A new row, then what is left of it after taking away its nearest point in the smallest flat space through zero that holds the last named rows above it.
In the rows, zero is written as 128.
zaru, 3 rows:
[[141 127  91 110 136 120 118 167 152 201 110 140 184 162 132  85 123 115
  133 198 152]
 [117 105 101 100 150 123 134 115 130 197  95 117 181 153 141 101 126  78
  138 183 169]
 [ 93 118 102 118 153 112 145 156 152 177 134 136 189 163  89  58 117 105
  132 164 161]]
New rows:
[118 130 119 143 122 145 136 121 146  95 150 105 104 111 112 137 135 156
 140  93 140] -> [128 126 105 132 124 145 130 125 149 127 134 105 123 121 126 131 135 144
 143 124 151]
[141 142 164 175 132 129 130 140 148 114 119 161 104 131 139 155 158 146
  97  92 106] -> [127 129 153 162 146 125 138 131 148 143 107 154 131 143 138 137 156 119
 102 113 128]
kabus (5 x 21):
[[166 106 200 171  78 148 125 115 119  96  84 133 108 131 130 142 104 110
   73 109 146]
 [133 103 110 144 126 136 129 119 102 105 137 155 117 133 107 140 160 148
  124 102 132]
 [140 118 167 133  89 144 127 120 127  96 111 139 135 101 120 131 110 126
  115 122 122]
 [164 111 133 134 128 154 148 135 102  72 126 154 106 104  84 132 146 153
  147  84 157]
 [137 109 134 122 103 143 118 115 112  87 124 165 139  98  96 135 124 150
  139 111 114]]
New rows:
[145 101 121 126 116 101 133  98 173 181 138 152  93 115 147 151 143 126
 118 131 104] -> [159 107 129 118 120 110 144 108 174 165 136 151  89  99 135 146 138 130
 134 123 116]
[150 137 139 123 140 136 146 154 155 129 118  92 120  92 136  98 101 123
 168 130 173] -> [128 107 117 143 121 128 119 125 136 135 125 122 129 115 138 117 123 134
 140 129 144]
Ras (5 x 21):
[[143  84 166  93 147 171 110 101 154 123 106 188 136 122 121  98 111 170
  107 186  89]
 [142 111 106 106 129 160 107 124 119 154 129 143 143 114 132 121 150 134
  134 121 101]
 [112 109 135 124 123 152 112 135 109 117 130 160 106 148 101  90 152 132
  136 139  88]
 [150  90 113 102 122 172  91 128 115 116 117 179 134 137 126  94 159 142
  134 132  78]
 [132  71 103 122 159 170 102 149  96 113  92 211 137 154 122 131 154 149
  136 149 104]]
New rows:
[ 99 135 117 104 158 158 129  87 128 196 113 105 157  87 118 111 128 150
 124 114 115] -> [107 136 119 128 142 129 130 106 123 122  97 119 142 128 124 105 126 141
 126 106 131]
[125 168  91 116 156 107 118 144 111  83 132 138 136 140 165 135 127 133
  71 125 167] -> [109 167 104 103 155 127 114 133 110 113 148 135 126 128 145 111 135 137
  72 135 139]
nilu (2 x 21):
[[152 100 177  99 128 174 125 109 118 118 124 117 118 130 118 108 114 150
  104 122 178]
 [167 106 150 121 138 147 133 110 115 158 120 103 134 144 129 112 101 133
  119 112 152]]
New rows:
[162 102 155 115 107 159 113 100 118 132 126 124 132 110 131  91  87 139
 108 123 163] -> [134 126 119 134 103 126 113 117 128 127 131 139 135 103 136 108 105 125
 125 132 126]
[140 148  89 145 146  95 110 115 132 185 129 104 171 143 144 128 114  72
 146 119 110] -> [120 140 125 116 133 131  99 114 136 132 134 123 150 124 129 123 131  95
 126 132 144]
bup, 3 rows:
[[ 90 139 113 117 138 139  87 132 130 142 111 127 150 156 130 120 114 154
   88 172 141]
 [ 82 139 111 128 107 110  85  88  98 143 100 150 134 133 117 117 149 164
   89 146 177]
 [ 97 144 122 118 145 150  95 149 145 140 113 120 152 155 135 122 112 148
   94 172 129]]
New rows:
[183 112 144 126 126 103 156 137 134 120 181 125 115  94 127 139 108 103
 182  98 128] -> [138 135 138 122 127 114 114 137 137 136 153 130 135 111 128 129 114 135
 140 136 153]
[141  85 114 133 127 129 172 117 121 115 166 145 127 119 126 141 154 123
 162 104 171] -> [119 101 115 128 139 148 151 137 139 123 153 138 144 135 132 137 147 137
 139 134 171]
[170 122 150 129 130 111 131 161 115 145 106 138 126 178 127 119  92 128
 146 131 119] -> [160 132 155 135 119 107 126 151 111 148  95 146 124 168 124 117 111 136
 141 126 135]
numib (2 x 21):
[[106 139 143 157 118 176 187 100 180 110 147 103  70 155 146 107 175 158
  104 115 129]
 [124 142  93 142 139 132 101 158 110 126  77 154 153 164 138 114 155 114
  127  90 126]]
New rows:
[ 89 122 108 140 119 167 124 117 161 166 154 111  92 111 130 112 157 107
 122 131 166] -> [ 96 119 100 131 123 150 101 129 141 172 144 122 114 104 124 118 142  95
 130 133 166]
[116 159 116 102 153 152 129 135 105 163  79 131 146 141 138 106 134 129
 117 132 131] -> [117 153 132  96 148 151 142 121 114 164 103 119 134 125 134 112 123 136
 117 149 132]
negul:
[[119 126 111 115 149 127 107 120 112 108 169 142 163 112 129 112  89 158
  107 134 120]
 [147 112 125 147 141 101 133 147 133 128 100  84 184 149 183 142 135 102
  146 136 136]
 [135 132  92 109 148  90  99 183 128 130 110 102 170 161 174 170 109  88
  123 131 128]]
New rows:
[144 152 111 116 143 140 126  96 133 121 141 143 189 157 127 129 129 127
 145 132 158] -> [142 159 115 112 132 146 129  98 138 129 133 150 160 159 112 135 140 120
 146 127 158]
[145 132  97  56 117 100 114 127 163 103 144 140 135 102 123 126  92 121
 118 113  95] -> [155 122 121  81 106 105 140 111 171 109 123 124 132 102 129 117 120 117
 138 114 102]
ninu, 5 rows:
[[137 136  92  85 124 119 152 103 121 140 112 114 114 116 138  73  86  92
  112  71 136]
 [120 121 100 107 123 121 147 126 126 136 121 125 134 132 125  96 117 105
  118  87 111]
 [104 148  60 115  98 133 106 105  88 168  91  76 152 115 140  76 126 114
  117  77 104]
 [147 150  76 111  91 117 120  77 100 143  95  99 159 126 109 104 109 100
  114  86 104]
 [142 142 109 104 127 124 147 110 139 129 121 121  94 120 146 100  89 112
  121 112 154]]
New rows:
[127 152 104 160  95 140 116 142 125 128 125 105  75 184 156 142 159 181
 133 143 111] -> [151 135 141 125 120 129 128 129 102 122 132 123  94 166 136 127 146 153
 124 102 116]
[ 80 150  67 138 111 140 133 118 130 168 128 147 122 128 127 156 107 104
 105 121 196] -> [ 86 134 101 137 126 137 131 124 119 160 139 164 144 125 109 170 121 103
 106 118 189]
[121 139 171 129 161 153 105 117  77 157 122 132 151 130 101 115 141  90
 113 115 160] -> [113 144 134 144 140 149 128 125 119 148 122 137 125 160 107 122 132  94
 115 136 152]
mivi, 3 rows:
[[103 118 114 112 126 111 174 131 143 126 136 101 160 115 144 124 137 132
  126  89 100]
 [142  97 134 110 137 129 125 140 127 116 124 137 134 155  99 167 137 130
  119  92 133]
 [117 113  90 117 101 120 123 173 110  68  74 107 159 170 176  94  92 110
  158 154 137]]
New rows:
[102 145 136 121 143 123 142 103 128 147 120 121 124 103 153 110  96 139
  99 105 132] -> [114 133 138 117 144 128 125 114 120 134 108 130 121 125 142 123  92 136
 100 106 144]
[109 121  98 136 115 140  95 124  94 144 134 132  88 136 122 137  77 130
 116 138 163] -> [ 96 115  93 127 116 131 122 122 104 147 143 119 104 126 126 139  85 134
 112 112 146]
[ 81 107  88 112 120 104 174 156 137 137 108 108 182 119 140  98 137 116
 134 115  96] -> [112 116 114 128 131 124 128 142 126 154 114 143 142 125 105 118 139 117
 126 142 123]
Leram, 2 rows:
[[112 109  75 170 104 112 125 156 136 138  90 179 164  91 140 141  86 114
  138 159 135]
 [112 111  76 167 106 115 125 153 136 133  93 178 160  92 144 139  85 114
  138 159 131]]
New rows:
[153 133 145 121 134 154 119 114 122 123 167 101 131 159 129 119 154 134
  96 134 120] -> [146 124 120 141 122 145 118 128 126 130 148 125 149 142 133 126 135 128
 101 148 125]
[116 128 172 123 154 143 136 125 146  97 149 113 107 154 102 132 139 146
 108 122  97] -> [109 117 148 145 141 132 135 141 149 109 128 136 128 137 101 141 123 140
 112 135 106]
beg:
[[140  95 126 100 116 116 145 122 100 133 140 131 120 122 140 141  83 107
  115 123 130]
 [111 124 110 119 145 106 144 155 162 127 126 110 134 140 127 150 159 144
  151 129 113]]
New rows:
[135  80 132  90 125 110 153 121 111 132 172 123 153 120 129 156  88 106
 154 137 127] -> [129 120 142 126 131 134 126 116 128 127 159 128 160 122 116 131 126 123
 159 142 131]
[ 86 138  87 153 155 120 141  95 150  84 128 109 161 138 157 123 153 155
 104  77 122] -> [ 96 127  92 146 145 123 142  84 128  86 133 116 156 132 162 121 126 142
  92  75 128]
Gena (4 x 21):
[[109 124 162 154  38 101 159  81 107 141 146 138  95 139  93 109 139  99
  155 156 141]
 [145 148  98 135 155 148 131 118 100 116 132 108 121 132 145 144 137 126
  136 125 112]
 [106 105 134 131 116 148 105 180 139 124 132 151 121 121 119 108 112 132
  140 136 146]
 [131 165  87 115 176 152  86 138 124 105 129 131 137 126 132 139 115 165
  135 120 122]]
New rows:
[126 140 102 111 146 112 160 121 149 141 108 118 173 138 177 144 137 129
  80  81 150] -> [104 144  98 130 107 131 146 131 127 131 127 135 144 141 155 127 130 126
 116 103 163]
[121 162 131 116 135 100 106  97 145  95  92 161 165 113 104  96 134 146
 139 142 100] -> [129 131 131 134 135 123 130 126 127  98  94 146 150 112 125  95 145 114
 143 145  95]
[109 112 109 109 108 127  89 149 150  90 144 124 127 109 133 173 172 149
 160 106 122] -> [115 105 120 112  99 115 108 134 149  98 142 116 127 111 136 175 180 136
 153 105 119]
veb (3 x 21):
[[123 123 149 138  86 107 133 103 104 123 169 157 116 132 138 145 121 115
  100 135  94]
 [104 118 126 145  88 112 143 121  91 118 156 149 112 120 142 131 112 117
  102 113  97]
 [117 122 127 134  87 120 173 129  79 120 187 141 118 123 150 163 109 107
  101 130 124]]
New rows:
[ 93 100  92 109 126 129 149 153 108 120 145 119 111 130 127 133 124 134
  86 128 155] -> [108 104 113 106 133 123 119 133 135 125 133 127 114 141 116 127 137 140
  90 142 142]
[110 146  99 122 112 141 156  98  85 165 153 119  87 111 101 113 145 102
 100 160 122] -> [117 149 100 118 130 145 139  98 106 169 130 113  92 114  92 101 153 110
 112 161 126]
Guva (5 x 21):
[[ 93 100 160 164 121 146 136 160 128 124  88 149 114  78 117 177 141 125
  125 125 100]
 [148 147 155 126  89 142 107 177  97 171  82  88 118  77 140 145 120 102
  116 107 125]
 [134  76 137 164 125 178 160 140 133  95 130 158 134  96 135 169 154 199
  118 158 108]
 [137 120 153 143 101 148 124 173 104 150  91 115 117  75 135 161 130 125
  119 122 114]
 [ 85 128 162 141 117 154 123 145 167 101  75 108 141  90 119 127 144 104
  107 110 140]]
New rows:
[127 111 107 149 139 204 146 121 136 160 126 169 129 115 126 153 142 135
 146 116 115] -> [134 117  93 129 144 172 140 130 135 154 127 147 132 118 126 119 132 101
 145 115 142]
[131 169  98 157 108 114 182 143 148  89 148 158 146 151 114 164 148 113
 144 169 121] -> [141 189 107 148  92 121 169 152 142 107 133 134 147 142 120 159 143 101
 138 156 126]
[131 119 121 141 140  77 127 135 122 125 134 140  96 158  98 113 134 101
 155 122 137] -> [144 126 136 146 119 124 126 135 131 124 122 125 110 145 110 121 145 133
 139 119 136]
gesop (5 x 21):
[[157 123 122 101 137  99 132 117 178 159 126  90 164 136 127 104  91  91
  130 127 132]
 [122 162 133  99 138 139  92 138 137 112 152 162 126 137 139 142 104 163
  117 112 103]
 [131 147 122  84 137 125 114 150 148 110 150 140 140 148 139 137 101 149
   99 103 100]
 [130 105 123 114 151 134 159 168 123 121 126 131 137 149 123 123 131 128
  109 103 111]
 [140 133 132 107 160 107 167 159 122 129 131 125 129 128 127  99 102 103
  132 118 155]]
New rows:
[103 131 182 136 104 157  95 120 148 180 119 144 136  86 118 120 140 156
 111 133 131] -> [107 127 172 116 105 136 131 145 141 162 123 129 137  92 122 113 135 144
  89 122 143]
[141 121 106 132 126 126 154 115 119 124 158  92 133  89 141 141 139 157
 122 123 113] -> [143 126 115 132 145 133 148 118 121 136 158 105 134  88 138 132 128 157
 137 121 113]
